Each row is followed by its group and then its class within the group.
[  6 -39  11 -20  21   7 -11  -2  26  42  19   3  -6   5  -3 -19  -7  16
 -10 -34  -8  18  -5   8   7 -34  -1  20   3   5  11 -16 -10   7 -30   1
  -4   6  -6  -2  12 -12  -1   8   4  16  44   7 -20  -4]	Y:(76)
[ 10 -22  13 -18  -9  -3  -1  -3  10  18   7  24  -2   5  15 -16 -11   5
 -16  -4   4  13  -3   4  -9  11   2   7   9  -2  11 -12 -11  -1 -21  20
  -2   7  10  10  16  -4  -5  -1  -4   9  22   0  -9  -9]	Y:(92)
[  7 -21  11  -3  -4  -4  -2   6  19 -14  11   6  -4   0  -4   0   8  15
  -5  11  -3   2  -7   9 -57   9   4   2 -16   7   6  -3  -2   1  -1  18
 -18  18   6  10  21   1   1 -10  19  15   5   3 -14  -2]	A:(80)
[  8  -4   5  -2  46  23 -12  -7  14  14   8 -19  -2  -4 -27  -4  -7   5
   5   9   9   6  -1 -15 -38 -16   1  15 -14 -24 -13   0  -3   7 -20 -42
   0 -15 -77   4  -9  -3   8  34   9 -18  30  -1  17  -4]	Y:(92)
[  8 -27  16 -19  50  43  23  14  31  13   3 -24  -5  -7 -41   3 -14   9
   4  -6 -16  -4  -1  -8 -90 -19  10   5 -44   7 -12  -4  -6  21 -12 -44
   9   4 -90   5  28   2   0  25  44   6  20   5 -28  -9]	A:(82)
[ 14 -24  11   7  22  12  -2  10  16   3  -1 -15  -4  -3  -5  -7   5  -7
  -2   3   3   2  -6   4 -56   0  12   1 -22   1   1   5  -3  10  -3 -29
  -3   8 -40  10  22   8   2  -1  27   3  29  -8   4  -8]	A:(82)
[  3 -24  11 -18  49  24  -3 -17  29  56  25  -6   0  -5 -17 -16  -9  15
 -10 -15  -4   9   0  -6   2 -36   4  23   8  -4  -8 -16 -14  10 -29 -17
   5  -7 -55   1  -1  -7   0  35   4  -2  49   6 -11  -4]	Y:(76)
[  5 -17   6 -13  22   6  -1  -7  35  31   5   0   6   2 -10 -13   0   2
   1 -14   5  -1  -3   1 -18 -10   3   8  -6  -4   0  -7 -10   9 -17 -15
  -1  -5 -16   4   9   2  -3  11  -4  -1  21   3   2  -5]	Y:(92)
[ -9 -19   5 -14  39  19 -21  -5  14  61  37  -9  -2   4 -16   2 -10  10
  -5 -29   8  12   3  -4  26 -43  -5  16   3  -3  -5   3 -16   6 -26 -22
   9 -12 -39  -3  -3  -4   0  26   9  -9  47   2  -1  -7]	Y:(84)
[  4   0   6  -5  14  16   2   5  13  18  12  -8  -2   4  -9  -9  -8  -7
  -4  -7   0   8   0  -2   5 -14   2   5   0   1   0  -1  -8   4 -14 -26
  -1  10 -18   1   7  -6  -2   8   3   4  23  -3   4   2]	Y:(92)
[ 12 -15  12   4 -20  -9  13   6  17  10   3  14   0  10  13 -14   5  13
 -15   5  -3   5  -5  17 -23  32   4  -6  -7  13  18   1 -10   8  -3  32
   1  24  40  14  29   6   0 -24   6  31   6   3 -13   0]	A:(80)
[  7 -18   7 -26  45  23 -11  -6  21  37  35  -1   1   6 -19  -6  -8  22
  -2 -34 -11   6   5   1 -16 -35  -2  17  -1   1   4 -15 -18   6 -25 -17
  12 -13 -27   5   1  -1 -17  35   7   2  23   5 -10  -7]	Y:(84)
[  6 -16   2 -13  34  13 -10 -12  19  42  26 -12  -2   3  -1 -12 -14   9
  -1 -26   5  13  -4  -7  30 -41  -6  19  10  -5  -6  -7  -4   3 -17 -20
  -3  -4 -23  -2 -13 -14  -2  18  10  -4  45   3   6   1]	Y:(76)
[ -3 -11   8  15  18   1  -8  14  10 -16  11 -19  -7   3  -6  -1   0 -10
   0  -1   3  -9  -1  12 -37 -11   3  -3 -21   2   8   6   1   6   6   2
  -4  26   0  12  11   4   6  -5  35  21  13 -10   3   5]	A:(80)
[  2  -9   3 -26  11   2  -4 -11   6  46  11  32  -4   7   9 -19  -4  23
  -9 -20  12   2   6  16   6  -9  -6   9   4  -2   4 -22 -16  -5 -28   9
   0  -8  23 -11   4  -8  -6   0 -21   1   8  -2 -17  -5]	Y:(84)
[  6 -14  15 -12   9   9 -13   2  14  42  18  17   3  10  -2 -23  -9  15
 -11  -9   9  14   3   5  11  -5  -5  11   0   1  10  -2 -18   2 -32  -7
   2  -1 -22  -4  19   8  -5   6  -6   8  30  -2  -8  -4]	Y:(76)
[  2 -14  15 -10  31  10 -25  11   3  20  14  -3  -4   4 -11 -12 -12  11
 -19  -5  11  10   6   8  18 -16  -4  12  -3  -1  -1   4 -15   4 -23 -17
  -2   0 -32  -2  11   1   0  12  12   4  32 -10   1  -1]	Y:(92)
